Below is a small trained network, with its code and all its weights. Each question gives an input and a class and asks what happens when units are switched off, that is, made to give their printed mean instead of their output.

import numpy as np


def w(rows, s, z=0):
    codes = np.array(rows[::2]) - 128.0
    scale = np.full(codes.shape[1], s)
    scale[-1] = z or s
    return codes * scale


def f(y):
    return y / 2 * (1 + np.tanh(0.7978845608 * (y + 0.044715 * y**3)))


def log_softmax(a):
    a = a - a.max(-1, keepdims=True)
    return a - np.log(np.exp(a).sum(-1, keepdims=True))


def net(x, mask):
    res = np.array(x, float).reshape(1, 8) / 4 @ E
    y = f(res @ A[0][:, :-1].T + A[0][:, -1])
    res = res + np.where(mask, y, B[0][:, -1]) @ B[0][:, :-1]
    return log_softmax(res[-1] @ U[:, :-1].T + U[:, -1])


A, B = {}, {}
E = w([
[85,196,217,145,206,241],'x0',
[211,254,176,95,127,55],'x1',
[128,128,128,128,128,127],'x2',
[54,201,61,228,155,66],'x3',
[127,74,184,125,242,58],'x4',
[171,140,29,102,200,158],'x5',
[127,127,128,128,128,128],'x6',
[29,153,107,11,127,108],'x7',
],0.0057)
A[0] = w([
[111,173,160,130,171,200,70],'N1',
[118,92,150,117,187,86,39],'N2',
[168,97,186,71,104,153,97],'N3',
[171,102,166,193,103,132,57],'N4',
[140,205,71,134,7,229,21],'N5',
[75,56,93,155,135,177,71],'N6',
[166,86,189,69,96,151,63],'N7',
[61,138,118,52,131,114,67],'N8',
[178,95,132,64,127,172,68],'N9',
[212,104,140,225,128,148,72],'N10',
[76,160,85,12,158,127,43],'N11',
[170,198,156,108,122,86,56],'N12',
[84,61,104,148,133,161,65],'N13',
[166,197,157,110,123,88,71],'N14',
[215,109,124,214,136,158,77],'N15',
[77,174,213,149,152,190,60],'N16',
[124,83,162,126,228,70,44],'N17',
[133,76,175,123,224,67,59],'N18',
[188,120,23,94,182,135,49],'N19',
[155,81,101,120,85,58,74],'N20',
[170,185,146,111,127,93,88],'N21',
[127,100,153,127,182,97,38],'N22',
[176,194,152,98,131,84,96],'N23',
[74,174,102,191,139,89,93],'N24',
[169,96,154,64,119,163,76],'N25',
[65,141,120,58,132,113,64],'N26',
[56,123,250,176,25,80,13],'N27',
[94,175,185,145,167,201,71],'N28',
[66,188,107,203,132,79,77],'N29',
[143,83,96,120,71,54,65],'N30',
[164,114,118,84,135,161,58],'N31',
[95,57,83,142,142,160,90],'N32',
[68,174,86,183,149,90,59],'N33',
[150,150,44,129,190,149,63],'N34',
[184,187,109,101,154,96,66],'N35',
[149,122,142,153,155,125,2],'N36',
[64,52,122,156,126,151,76],'N37',
[32,135,160,62,89,90,64],'N38',
[148,88,83,116,79,48,64],'N39',
[165,168,77,105,213,207,58],'N40',
],0.011,0.0042)
B[0] = w([
[116,131,136,107,68,75,206],'N1',
[126,158,98,107,110,158,160],'N2',
[201,109,104,139,137,102,221],'N3',
[106,172,151,141,165,115,176],'N4',
[109,174,21,74,98,234,251],'N5',
[149,91,197,122,120,171,245],'N6',
[200,111,99,141,147,104,217],'N7',
[134,196,167,134,131,124,201],'N8',
[195,112,105,146,149,104,196],'N9',
[125,224,188,136,156,121,255],'N10',
[120,208,176,154,170,125,235],'N11',
[123,86,183,127,114,175,223],'N12',
[134,97,173,138,109,170,211],'N13',
[124,86,178,130,114,176,223],'N14',
[122,217,176,144,157,116,250],'N15',
[98,110,125,112,67,56,231],'N16',
[120,159,58,101,107,186,219],'N17',
[106,149,40,106,103,204,231],'N18',
[49,83,98,143,172,73,246],'N19',
[96,136,122,117,69,73,228],'N20',
[124,92,174,128,118,166,211],'N21',
[132,149,97,103,120,147,145],'N22',
[132,90,191,130,113,178,244],'N23',
[214,116,111,131,141,103,230],'N24',
[198,113,115,135,141,104,199],'N25',
[131,191,157,143,124,129,189],'N26',
[26,60,65,160,253,127,253],'N27',
[111,128,139,114,54,64,228],'N28',
[227,112,103,132,147,103,248],'N29',
[103,128,126,104,68,68,236],'N30',
[154,109,108,151,146,114,148],'N31',
[119,86,181,131,118,169,237],'N32',
[214,118,107,135,126,102,226],'N33',
[120,87,95,148,187,110,217],'N34',
[111,86,164,138,137,170,212],'N35',
[132,162,123,117,124,132,114],'N36',
[131,82,184,124,124,170,226],'N37',
[106,183,156,153,179,125,219],'N38',
[108,130,130,106,61,67,250],'N39',
[55,81,106,143,159,70,235],'N40',
],0.038,0.0042)
U = w([
[113,119,143,93,19,42,115],'0',
[152,66,212,132,91,190,125],'1',
[255,114,103,147,133,92,99],'2',
[130,232,182,157,149,115,74],'3',
[131,158,54,66,84,197,89],'4',
[74,75,102,158,181,89,253],'5',
],0.008,0.0051)

Each question gives the input, the list of numbers given to net, and the class t.
The units are the neurons (one row each of A and B). Each row of codes is followed by its name. A weight is (code - 128) times the scale printed after its matrix; where a second scale follows, it is the last column's (A, B and U).
mask holds one flag per neuron, in row order. A switched-off neuron (its flag False) gives its mean, the last column of its row in B, instead of its output. The means were averaged over made-up inputs and are rounded, as every weight is.
A unit's drop is (log p(t) with every unit on - log p(t) with that unit switched off) / (log p(t) with every unit on - log p(t) with every unit switched off).
The circuit of an input: a set's keep is (log p(t) with only the set's units on - log p(t) with every unit switched off) / (log p(t) with every unit on - log p(t) with every unit switched off). Starting from the 12 units with the biggest drops (on a tie, the unit counted first), units are removed one at a time, each time the one whose removal leaves the highest keep (on an exact tie, the one counted first), for as long as the keep stays at least 0.8.
units of the circuit, in order: the units of the circuit, biggest drop first
unit that matters most: the unit with the biggest drop
top k neurons: the k neurons with the biggest drops, biggest first
drop when u is switched off: that unit's drop, to one decimal
input [6,6,2,-5,6,1,-8,5], class 0: units of the circuit, in order	[N16]
input [1,6,-2,0,8,1,6,-8], class 3: top 2 neurons	[N10, N15]
input [-6,-8,2,1,7,-1,5,6], class 1: top 3 neurons	[N37, N6, N32]
input [4,3,5,-2,5,-3,8,-1], class 4: units of the circuit, in order	[N18, N17]
input [3,-6,3,7,0,-1,-2,7], class 2: top 3 neurons	[N29, N33, N24]
input [4,5,0,8,-7,0,-8,-3], class 2: top 3 neurons	[N29, N24, N33]
input [-8,-8,-2,4,2,-3,-1,-2], class 0: top 3 neurons	[N30, N39, N20]
input [5,4,2,-7,7,2,1,-5], class 2: top 4 neurons	[N3, N7, N5, N25]
input [-5,-7,-4,-3,-8,7,-5,5], class 4: top 2 neurons	[N5, N23]
input [1,-1,4,-8,-6,8,-8,1], class 2: top 4 neurons	[N9, N25, N27, N3]
input [-6,3,-7,8,-6,-4,-3,2], class 2: top 3 neurons	[N29, N24, N33]
input [-6,-6,7,4,-8,8,-5,7], class 4: top 2 neurons	[N5, N27]
input [8,-5,-5,7,-5,-6,-3,7], class 0: top 2 neurons	[N16, N28]
input [-7,6,0,-2,-4,7,5,-4], class 0: top 4 neurons	[N39, N27, N20, N30]
input [0,3,-6,-3,-6,1,4,5], class 4: units of the circuit, in order	[N5]
input [6,-1,-5,-4,-6,5,0,-5], class 0: top 3 neurons	[N28, N1, N40]
input [2,-2,-3,7,-6,-8,-1,3], class 5: drop when N25 is switched off	0.3
input [-3,3,3,-5,-8,1,-8,-4], class 4: drop when N5 is switched off	2.2
input [-2,0,0,-1,6,2,5,-5], class 4: drop when N17 is switched off	0.2
input [-4,0,8,-4,-4,-5,-4,-6], class 3: unit that matters most	N10
